Below is a small trained network, with its code and all its weights. Each question gives an input and a class and asks what happens when units are switched off, that is, made to give their printed mean instead of their output.

import numpy as np


def w(rows, s, z=0):
    codes = np.array(rows[::2]) - 128.0
    scale = np.full(codes.shape[1], s)
    scale[-1] = z or s
    return codes * scale


def f(y):
    return y / 2 * (1 + np.tanh(0.7978845608 * (y + 0.044715 * y**3)))


def log_softmax(a):
    a = a - a.max(-1, keepdims=True)
    return a - np.log(np.exp(a).sum(-1, keepdims=True))


def net(x, mask):
    res = np.array(x, float).reshape(1, 4) / 4 @ E
    y = f(res @ A[0][:, :-1].T + A[0][:, -1])
    res = res + np.where(mask, y, B[0][:, -1]) @ B[0][:, :-1]
    return log_softmax(res[-1] @ U[:, :-1].T + U[:, -1])


A, B = {}, {}
E = w([
[115,144,171,19,165,235,213,97,156,51,113,109],'x0',
[153,180,199,186,232,133,2,90,144,56,40,53],'x1',
[74,212,154,89,104,72,169,64,53,183,38,174],'x2',
[186,176,144,178,9,205,77,56,164,8,159,241],'x3',
],0.0097)
A[0] = w([
[121,169,138,103,88,113,136,92,112,155,74,147,145],'neuron 1',
[156,115,145,135,53,115,148,112,93,84,145,135,118],'neuron 2',
[113,108,89,129,91,148,172,166,98,178,181,180,128],'neuron 3',
[114,170,97,159,112,81,110,128,94,149,108,155,95],'neuron 4',
[111,171,148,106,116,131,145,79,64,115,107,143,94],'neuron 5',
[121,138,161,190,141,120,72,106,140,146,113,103,113],'neuron 6',
[151,141,161,158,101,146,116,85,163,130,140,159,115],'neuron 7',
[140,121,50,189,111,79,68,140,144,146,149,143,26],'neuron 8',
[150,186,112,162,72,144,99,113,133,122,114,177,118],'neuron 9',
[129,80,138,128,145,127,114,145,169,139,180,80,109],'neuron 10',
[146,175,169,130,195,119,114,113,111,81,142,122,114],'neuron 11',
[172,81,95,147,113,153,118,146,158,76,140,113,93],'neuron 12',
[135,104,162,156,92,102,104,167,124,143,116,133,4],'neuron 13',
[159,148,127,149,70,73,90,160,107,148,130,117,65],'neuron 14',
[150,140,161,182,173,129,85,141,77,125,89,130,134],'neuron 15',
[118,148,202,159,169,101,78,103,165,97,101,91,153],'neuron 16',
[176,143,152,117,115,119,101,105,155,105,141,166,130],'neuron 17',
[106,105,101,117,186,96,156,152,92,212,117,9,78],'neuron 18',
[108,142,155,55,150,176,185,118,176,72,107,118,32],'neuron 19',
[118,147,118,148,95,148,97,136,164,143,122,155,43],'neuron 20',
[106,169,135,127,147,107,139,106,75,135,110,163,103],'neuron 21',
[141,147,107,152,105,140,114,86,112,87,151,139,101],'neuron 22',
[170,83,101,163,140,168,108,163,172,114,208,87,92],'neuron 23',
[131,195,147,138,87,116,139,113,83,138,92,150,112],'neuron 24',
[90,136,130,84,122,74,119,112,102,137,89,137,77],'neuron 25',
[123,113,87,116,96,98,185,131,128,137,180,166,165],'neuron 26',
[149,140,153,68,142,176,136,131,127,113,133,138,19],'neuron 27',
],0.013,0.0026)
B[0] = w([
[140,63,187,113,187,123,81,38,178,181,148,183,178],'neuron 1',
[169,146,136,148,135,107,227,201,153,77,80,101,172],'neuron 2',
[105,77,99,183,42,189,115,83,55,80,36,44,202],'neuron 3',
[81,156,135,79,147,150,115,111,141,163,227,172,176],'neuron 4',
[159,115,191,117,179,147,116,50,135,190,170,223,173],'neuron 5',
[84,77,56,123,90,168,104,116,48,120,87,97,187],'neuron 6',
[178,166,194,229,111,75,174,215,143,99,99,120,176],'neuron 7',
[71,220,124,54,122,142,26,147,52,110,245,119,192],'neuron 8',
[133,158,163,215,110,47,165,196,166,105,105,94,195],'neuron 9',
[195,68,201,103,181,162,122,157,223,193,130,172,178],'neuron 10',
[99,79,29,124,96,168,138,97,109,135,72,72,183],'neuron 11',
[154,106,192,118,222,110,64,81,199,238,131,192,178],'neuron 12',
[100,159,126,110,111,121,49,144,144,81,181,145,149],'neuron 13',
[55,190,98,76,115,142,67,102,105,94,252,75,172],'neuron 14',
[129,97,76,149,63,188,139,113,111,102,106,99,193],'neuron 15',
[90,74,57,152,70,169,143,55,111,83,59,89,216],'neuron 16',
[172,148,163,194,148,77,187,184,112,157,76,97,172],'neuron 17',
[222,243,180,223,137,92,223,220,131,88,91,129,253],'neuron 18',
[26,235,88,89,78,100,37,160,33,115,254,34,195],'neuron 19',
[142,166,123,172,115,105,147,131,146,107,141,139,153],'neuron 20',
[152,83,206,126,205,148,116,95,147,191,148,203,168],'neuron 21',
[193,165,110,146,160,72,186,142,115,110,115,100,172],'neuron 22',
[147,29,189,86,197,137,103,64,226,180,155,176,205],'neuron 23',
[128,62,167,125,188,119,85,145,222,168,134,138,179],'neuron 24',
[154,111,161,121,161,160,166,118,146,201,114,165,168],'neuron 25',
[99,49,52,160,77,215,143,22,72,44,28,94,191],'neuron 26',
[87,184,110,68,116,152,128,154,107,155,224,57,160],'neuron 27',
],0.0072,0.023)
U = w([
[107,68,63,160,81,184,129,91,108,111,39,116,217],'0',
[196,198,158,194,143,79,174,215,144,127,91,129,86],'1',
[151,78,182,123,190,145,104,86,177,210,153,171,204],'2',
[61,212,108,99,117,141,89,148,100,134,254,117,2],'3',
],0.013,0.00095)

Each question gives the input, the list of numbers given to net, and the class t.
The units are the neurons (one row each of A and B). Each row of codes is followed by its name. A weight is (code - 128) times the scale printed after its matrix; where a second scale follows, it is the last column's (A, B and U).
mask holds one flag per neuron, in row order. A switched-off neuron (its flag False) gives its mean, the last column of its row in B, instead of its output. The means were averaged over made-up inputs and are rounded, as every weight is.
A unit's drop is (log p(t) with every unit on - log p(t) with that unit switched off) / (log p(t) with every unit on - log p(t) with every unit switched off).
The circuit of an input: a set's keep is (log p(t) with only the set's units on - log p(t) with every unit switched off) / (log p(t) with every unit on - log p(t) with every unit switched off). Starting from the 12 units with the biggest drops (on a tie, the unit counted first), units are removed one at a time, each time the one whose removal leaves the highest keep (on an exact tie, the one counted first), for as long as the keep stays at least 0.8.
units of the circuit, in order: the units of the circuit, biggest drop first
unit that matters most: the unit with the biggest drop
k most important neurons: the k neurons with the biggest drops, biggest first
drop when u is switched off: that unit's drop, to one decimal
input [-5,4,-6,-3], class 2: unit that matters most	neuron 23
input [-4,-5,-5,6], class 1: 3 most important neurons	neuron 16; neuron 9; neuron 7
input [-6,5,-3,5], class 3: 4 most important neurons	neuron 8; neuron 18; neuron 14; neuron 26
input [2,-7,-4,-8], class 1: 3 most important neurons	neuron 18; neuron 16; neuron 6
input [-6,6,5,1], class 0: 3 most important neurons	neuron 16; neuron 19; neuron 15
input [8,-4,-8,3], class 2: 2 most important neurons	neuron 23; neuron 12
input [2,-7,7,8], class 1: 2 most important neurons	neuron 9; neuron 2
input [-5,-7,-5,-7], class 0: 4 most important neurons	neuron 26; neuron 3; neuron 9; neuron 7
input [3,-4,-5,5], class 1: 2 most important neurons	neuron 2; neuron 16
input [3,-4,5,4], class 2: 4 most important neurons	neuron 18; neuron 5; neuron 1; neuron 16
input [-6,7,8,6], class 2: 2 most important neurons	neuron 24; neuron 1
input [-2,7,0,8], class 1: 4 most important neurons	neuron 7; neuron 9; neuron 17; neuron 26
input [7,-2,4,-7], class 1: 3 most important neurons	neuron 18; neuron 8; neuron 14
input [8,-4,-6,1], class 3: units of the circuit, in order	neuron 19
input [-1,-3,7,5], class 2: 2 most important neurons	neuron 18; neuron 1
input [-5,-2,-8,1], class 2: drop when neuron 23 is switched off	0.1
input [6,-4,8,6], class 2: drop when neuron 5 is switched off	0.5
input [-4,6,-3,1], class 0: drop when neuron 6 is switched off	0.0
